[128 = 0]

[160 140 121 114 140 142 111 115 194 108 119 126  99 114 146 150 114 131
 149]
[19]/<29>
[154 121 122 127 100 146 145 152 173 112  90 126 114 121 149 124 111 111
 133]
[19]/<31>
[118 140 138 137 119 150 127 114 147 140 100 122 128 124 132 133 154 119
 143]
[10]/<29>
[150 124 110 121 106 126 131 141 140 121 107 108 108 109 123 139  97 127
 157]
[15]/<31>
[161 139 116 161  84 169 154 118 203 103  49 144 104 130 150 151 113 130
 165]
[10]/<29>
[147 133 119 145 100 149 157 123 175 114  93 126 114 120 129 126 126 130
 163]
[10]/<29>
[142 119 128 124 130 116 123 110 178 110 104 130 115 111 149 145 119 114
 135]
[12]/<32>
[182 128 124 127 133 123 129 129 187   4  57 130 103 123 153 159 111 143
 197]
[19]/<29>
[150 151 126 129 122 128 124 135 171 103  38 134 102 111 128 143  85 111
 138]
[19]/<29>
[195 114 125 134 105 117 126 120 180 115  63 124  95 113 162 121 106 107
 155]
[19]/<32>
[158 138 112  99 105 127 124 155 172 108  59 132 120 116 150 139 116 126
 148]
[19]/<31>
[177 129 111 127 119 106 127 125 168  95  89 130  90 124 164 146 106 123
 163]
[19]/<32>
[149 104 123 133 119 142 136 142 167 115  80 124  96 120 132 140 110 119
 189]
[12]/<31>
[157 140 122 126 113 147 122 123 180  87  65 142  94 123 158 134 126 109
 144]
[19]/<29>
[155 130 101 133 111 145 120 131 189 114  32 105 105 119 137 150 105 120
 146]
[19]/<29>
[155 125 129 130 118 137 117 126 178 118  75 121  98 111 141 147 104 124
 155]
[19]/<31>
[151 134 132 145 118 168 123 107 183 121  74 122 107 122 190 150 118 141
 158]
[19]/<29>
[143 142 126 129  52 154 115  93 160 126 103 122 104 111 173 142 129 126
 160]
[19]/<32>
[160 126 110 138 113 138 140 116 181 110  52 128 113 123 157 143 112 122
 155]
[19]/<29>
[158 139 120 138 112 152 128 110 158 109  50 136 111 136 142 135 130 134
 153]
[15]/<29>
[158 159  99 135 111 135 128 118 182 137  63 127  94 142 149 151 117 129
 150]
[19]/<29>
[155 131 115 146 112 170 115 124 201 118  63 129 107 138 193 150 104 125
 160]
[12]/<29>
[154 128  85 100 110 139 141 145 167  98  80 119 102 114 180 142 108 148
 147]
[19]/<31>
[176 128 126 133 106 130 165 125 169 131  80 133 103 115 160 153 132 135
 162]
[15]/<32>
[156 130 112 131 121 137 128 159 201  88  55 136  95 115 149 149  96 111
 169]
[12]/<31>
[176 126 139 107 103 143 107 138 174 120  71 138 102 112 136 142 110 128
 163]
[15]/<31>
[156 121 126 148  86 176 123 124 172 132  90 129 122 134 135 199 119 124
 149]
[13]/<29>
[150 119 130 121 106 146 124 133 168 126  83 136 132 119 126 146 123 101
 140]
[15]/<29>
[142 132 130 124 112 169 120 109 173 131  90 139 117 122 164 145 115 134
 161]
[12]/<29>
[194 134 129 148  91 162 132 169 216 110  58 128  96 134 138 155 108 125
 168]
[12]/<29>
[152 131 142 123 111 112 105 150 158 110  81 121  99 116 152 138 109 134
 161]
[19]/<31>
[147 138 136 122 116 127 138 127 171 119  65 122 109 102 144 136 118 141
 162]
[15]/<31>
[165 132 126 117  97 150 125 127 190 117  62 129  88 122 185 168  93 125
 156]
[19]/<31>
[163 118 130 123 107 152 133 151 170 120  97 101 104 118 157 145  94 129
 164]
[19]/<31>
[146 130 116 140 118 159 132 117 187 113  74 130 107 120 155 137 129 133
 153]
[12]/<29>
[161 137 122 136 114 139 123 100 145 151 116 141 105 140 187 143 124 131
 149]
[19]/<32>
[155 115 131 140 118 146 120 111 169 111 102 132 103 156 167 156 117 118
 168]
[12]/<32>
[148 134 129 125  93 137 125 111 163 113  97 123  92 114 175 140 108 127
 156]
[19]/<32>
[149 135 128 141 119 122 124 128 178 112  80 175 110 115 141 140 113 127
 166]
[10]/<32>
[149 130 119 124 104 135 128 127 154 127  85 128 104  87 138 147 117 146
 166]
[15]/<31>
[163 135 127 130 110 132 116 108 198 126  66 119 100 129 158 151 109 116
 140]
[19]/<29>
[164 120 122 151 135 134 128 128 161 121 101 141 111 123 126 148 121 131
 177]
[12]/<32>
[144 120 122 155 125 139 149 135 174 144  77 135 118 116 149 136  95 127
 130]
[13]/<31>
[150 121 135 142 127 133 124 113 178 118  73 131 102 111 161 144 129 137
 174]
[10]/<32>
[172 131 114 136 115 149 116 107 190 116  57 126 103 130 145 151 102 119
 141]
[19]/<29>

[109 139 123 162 144 129 144 121 132 123 112 121 121 129 119 120 119 133
 153]
<38>/F
[123 121 130 134 123 128 130 127 125 126 125 132 128 128 125 124 124 131
 121]
<30>/P
[121 139 120 106 127 135 147 148 136 125 123 116 120 118 117 130 137 147
 141]
<38>/P
[121 128 129 143 128 126 121 116 131 128 138 126 128 125 115 121 130 137
 124]
<36>/J
[126 128 122 123 133 131 134 117 136 129 128 129 130 127  99 123 134 136
 123]
<36>/F
[125 134 126 115 129 133 132 140 131 130 125 121 126 120 117 130 138 122
 125]
<38>/P
[124 130 122 139 128 132 120 111 134 130 127 125 127 119 114 120 134 132
 114]
<36>/J
[120 128 117 138 129 127 121  92 128 129 123 126 120 128 119 120 118 138
 112]
<30>/J
[128 131 122  86 122 133 140 142 135 133 128 128 125 118 109 130 133 144
 129]
<39>/P
[125 123 122  96 120 134 115 106 123 129 136 128 125 125 124 123 127 145
 115]
<39>/J
[130 127 136 152 143 124 137 113 125 132 135 116 130 129 116 121 143 133
 132]
<30>/F
[120 136 122 145 138 131 131  99 128 126 121 126 122 127 130 129 122 126
 135]
<36>/F
[123 130 127 134 127 130 133 127 131 130 129 126 121 125 116 134 130 135
 127]
<30>/P
[119 127 123 143 118 125 116 124 133 123 140 117 125 120 128 122 125 139
 133]
<30>/J
[120 129 129 130 115 129 143 145 130 125 126 123 125 125 113 124 133 140
 140]
<30>/P
[122 129 124 141 127 129 121 122 130 127 136 119 129 127 117 114 126 140
 132]
<30>/F
[120 135 119 112 119 140 149 127 126 127 115 129 126 121 101 122 132 146
 114]
<36>/P
[122 126 135 153 127 125 129 134 129 121 135 116 124 127 134 120 121 139
 145]
<30>/J
[124 129 123 100 129 134 141 126 124 134 127 128 127 126 106 126 135 149
 124]
<30>/P
[121 134 123 122 131 136 139 122 133 132 122 119 125 121 111 130 135 132
 133]
<30>/P
[138 131 127  86 124 133 134 132 123 136 132 123 130 123 113 130 143 143
 138]
<39>/P
[119 128 119 120 128 134 136 121 127 129 122 124 121 125 113 121 128 147
 125]
<38>/P
[128 123 148 170 129 110 131 140 131 120 130 126 134 131 142 124 120 104
 136]
<33>/J
[120 130 127 161 134 127 133 126 133 122 128 131 132 134 119 116 116 122
 130]
<38>/J
[122 126 126 157 125 124 136 121 135 121 125 136 130 134 121 119 115 129
 117]
<33>/J
[124 118 129 167 125 124 120 119 134 121 129 137 133 126 116 115 119 119
 110]
<33>/J
[124 125 127 116 123 134 139 143 129 132 112 132 130 124 113 130 130 132
 119]
<36>/P
[124 124 128 124 125 125 123 131 133 121 139 129 124 140 131 125 120 143
 146]
<30>/J
[134 128 132 105 123 126 116 140 132 135 146 116 127 117 118 125 144 143
 141]
<39>/P
[114 125 128 134 133 131 141 141 135 122 116 131 124 129 121 128 123 132
 128]
<36>/P
[128 125 126 100 122 133 135 130 118 128 133 128 124 130 110 124 134 155
 128]
<39>/P
[122 136 129 152 132 126 128 131 133 117 137 121 125 131 129 126 113 131
 159]
<33>/F
[126 129 122 116 128 135 119 115 126 132 131 131 126 124 121 123 130 139
 116]
<39>/F
[127 137 125 156 137 127 136 117 132 127 130 128 125 133 123 122 126 126
 142]
<30>/F

[116 129 125 149 134 108 125 133 125 120 135 126 120 130 147 124 134 133
 125]
suped/[90]
[127 121 130 127 119 111 124 135 132 128 134 128 131 130 127 126 124 132
 125]
kufa/[90]
[127 121 124 135 129  95 131 134 129 134 130 114 117 130 135 124 129 137
 128]
kufa/[89]
[130 126 129 113 134  94 131 138 128 134 144 117 128 123 126 123 133 134
 128]
kufa/[85]
[134 121 127 119  96 115 125 116 131 122 122 122 118 130 121 125 123 136
 133]
Nudo/[95]
[134 123 127 125 153  99 136 149 141 123 126 124 136 131 129 144 132 122
 132]
kufa/[90]
[128 129 127 107 137  98 125 128 137 123 126 130 134 128 118 123 123 126
 129]
Nudo/[90]
[119 146 132 135 144  87 127 117 118 128 137 124 118 130 142 126 142 125
 142]
vili/[85]
[140 123 124 101 133  75 121 132 135 127 116 126 119 132 125 122 136 121
 171]
Nudo/[85]
[116 120 121 147 109 130 128 141 133 129 129 137 115 134 142 126 125 134
 123]
suped/[95]
[126 124 125 120 102 124 120 125 120 121 125 133 128 132 117 118 131 140
 122]
Nudo/[95]
[132 126 132 119 135  89 137 131 116 136 137 110 118 138 125 120 139 137
 133]
Nudo/[90]
[134 129 113 117 133  75 133 108 122 125 132 130 117 131 124 132 129 131
 129]
Nudo/[85]
[132 126 127 128 131  98 124 130 129 128 133 127 127 129 138 122 142 131
 136]
kufa/[90]
[131 132 124 121 150  88 133 132 134 132 135 121 120 133 124 126 129 124
 133]
kufa/[85]
[122 120 130 127 133  74 127 143 137 126 132 138 137 121 132 124 133 121
 132]
kufa/[85]
[124 129 125 107 154 102 145 110 114 125 140 116 126 132 111 127 124 119
 129]
Tuped/[90]
[129 125 126 122 145  89 132 134 136 137 134 120 114 124 128 132 127 127
 131]
kufa/[85]
[137 127 125 111 121 102 121 132 145 129 126 130  82 124 133 123 135 136
 129]
Nudo/[90]
[126 125 126 118 111  98 119 112 119 123 127 139 124 125 131 108 152 135
 130]
Nudo/[90]
[120 122 124 133 130  93 129 149 137 136 134 119 118 130 139 122 125 133
 130]
kufa/[90]
[127 116 122 113 125 107 127 143 133 128 128 121 122 124 122 117 132 135
 132]
Nudo/[85]
[130 124 128 119 128  80 127 148 135 134 133 128 122 113 132 135 127 112
 127]
kufa/[90]
[139 122 124 103 137 109 118 122 131 128 124 131 125 131 125 118 133 135
 132]
Nudo/[85]
[129 139 133 122 151 115 132 115 121 126 139 115 124 124 115 132 119 124
 128]
Tuped/[85]
[132 123 128 137 124 106 137 151 134 131 139 136 134 128 134 134 122 116
 129]
kufa/[90]
[134 136 122 131 146  91 140 116 125 134 123 118 121 146 122 136 123 132
 132]
vili/[85]
[121 125 127 148 117 120 124 138 129 127 134 139 133 126 123 120 126 130
 133]
kufa/[95]
